Below is a small trained network, with its code and all its weights. Each question gives an input and a class and asks what happens when units are switched off, that is, made to give their printed mean instead of their output.

import numpy as np


def w(rows, s, z=0):
    codes = np.array(rows[::2]) - 128.0
    scale = np.full(codes.shape[1], s)
    scale[-1] = z or s
    return codes * scale


def f(y):
    return y / 2 * (1 + np.tanh(0.7978845608 * (y + 0.044715 * y**3)))


def log_softmax(a):
    a = a - a.max(-1, keepdims=True)
    return a - np.log(np.exp(a).sum(-1, keepdims=True))


def net(x, mask):
    res = np.array(x, float).reshape(1, 5) / 4 @ E
    y = f(res @ A[0][:, :-1].T + A[0][:, -1])
    res = res + np.where(mask, y, B[0][:, -1]) @ B[0][:, :-1]
    return log_softmax(res[-1] @ U[:, :-1].T + U[:, -1])


A, B = {}, {}
E = w([
[32,219,140,229,197,5,156,170,230,54,157,192],'x0',
[227,209,109,125,85,121,139,37,87,47,224,157],'x1',
[123,139,141,120,122,115,137,140,108,114,85,111],'x2',
[124,33,25,81,173,142,65,119,118,2,176,81],'x3',
[63,181,66,149,133,197,31,33,188,60,62,186],'x4',
],0.0083)
A[0] = w([
[115,95,92,30,183,145,120,185,164,1,177,84,72],'n0',
[99,171,157,170,76,75,146,87,22,78,232,94,144],'n1',
[141,176,177,204,73,66,167,74,152,200,78,223,235],'n2',
[128,180,99,108,90,120,205,79,95,107,173,119,50],'n3',
[99,123,169,181,202,80,110,90,137,109,142,83,21],'n4',
[76,198,190,222,201,38,171,152,203,59,177,153,18],'n5',
[57,52,116,162,203,191,126,151,197,176,186,101,125],'n6',
[114,126,181,129,226,128,111,158,135,153,70,56,3],'n7',
[141,103,115,140,185,7,202,157,6,187,223,48,241],'n8',
[212,161,82,150,98,100,90,58,131,67,164,179,190],'n9',
],0.0076,0.0052)
B[0] = w([
[131,162,252,74,13,127,168,162,197,163,171,178,199],'n0',
[105,88,134,135,127,92,97,154,179,151,53,105,189],'n1',
[104,155,182,130,79,139,165,129,175,121,86,138,249],'n2',
[156,48,164,161,104,79,125,202,130,160,51,122,153],'n3',
[144,83,152,49,129,145,118,90,180,152,113,96,145],'n4',
[176,128,218,100,159,132,107,59,104,178,89,65,248],'n5',
[126,77,122,153,69,112,52,138,153,116,73,134,178],'n6',
[157,83,94,175,92,94,84,169,122,169,53,141,150],'n7',
[66,176,131,64,139,159,64,97,148,86,73,150,241],'n8',
[80,104,138,127,117,115,51,151,140,178,74,120,220],'n9',
],0.011,0.013)
U = w([
[136,67,111,189,115,66,95,228,154,154,68,129,39],'0',
[138,172,195,100,60,133,186,201,161,209,186,225,76],'1',
[251,77,149,64,135,186,119,43,66,199,134,65,132],'2',
[77,132,146,146,120,147,97,141,125,131,125,167,254],'3',
[61,175,98,125,166,149,69,91,151,105,107,208,201],'4',
[68,161,106,126,153,111,140,92,154,77,161,171,157],'5',
[192,154,41,252,199,83,241,236,50,42,250,60,1],'6',
[243,191,25,191,254,76,187,76,8,51,230,99,1],'7',
],0.0098,0.0073)

Each question gives the input, the list of numbers given to net, and the class t.
The units are the neurons (one row each of A and B). Each row of codes is followed by its name. A weight is (code - 128) times the scale printed after its matrix; where a second scale follows, it is the last column's (A, B and U).
mask holds one flag per neuron, in row order. A switched-off neuron (its flag False) gives its mean, the last column of its row in B, instead of its output. The means were averaged over made-up inputs and are rounded, as every weight is.
A unit's drop is (log p(t) with every unit on - log p(t) with that unit switched off) / (log p(t) with every unit on - log p(t) with every unit switched off).
The circuit of an input: a set's keep is (log p(t) with only the set's units on - log p(t) with every unit switched off) / (log p(t) with every unit on - log p(t) with every unit switched off). Starting from all 10 units, units are removed one at a time, each time the one whose removal leaves the highest keep (on an exact tie, the one counted first), for as long as the keep stays at least 0.8.
circuit, biggest first: the units of the circuit, biggest drop first
unit that matters most: the unit with the biggest drop
k most important neurons: the k neurons with the biggest drops, biggest first
drop when u is switched off: that unit's drop, to one decimal
input [-5,8,-6,8,-2], class 0: 2 most important neurons : n9, n1
input [-8,-8,7,-8,5], class 0: 3 most important neurons : n7, n0, n5
input [-6,-5,-1,-6,5], class 1: circuit, biggest first : n5, n8
input [7,-8,-8,-2,8], class 0: unit that matters most : n6
input [-6,6,-5,-7,0], class 1: 2 most important neurons : n5, n2
input [3,-1,-1,-5,-8], class 4: 2 most important neurons : n8, n0
input [5,3,-2,2,-5], class 2: 2 most important neurons : n5, n2
input [-6,-6,-6,-7,-8], class 4: 3 most important neurons : n8, n0, n5
input [-7,-6,-1,-1,-8], class 4: 2 most important neurons : n8, n5
input [-7,-7,-3,5,-5], class 0: 3 most important neurons : n5, n6, n7
input [-2,-5,-4,-7,5], class 1: 3 most important neurons : n8, n2, n9
input [8,2,-1,7,-4], class 2: 3 most important neurons : n5, n2, n4
input [-6,4,-2,2,7], class 4: 3 most important neurons : n5, n9, n4
input [6,1,-2,4,-3], class 2: most important neuron : n5
input [7,1,-2,6,7], class 2: circuit, biggest first : n5, n8
input [1,-2,5,-3,-5], class 3: drop when n7 is switched off : 0.1
input [2,1,8,-3,-8], class 3: drop when n2 is switched off : 0.1
input [8,-1,8,5,-5], class 2: drop when n5 is switched off : 0.9
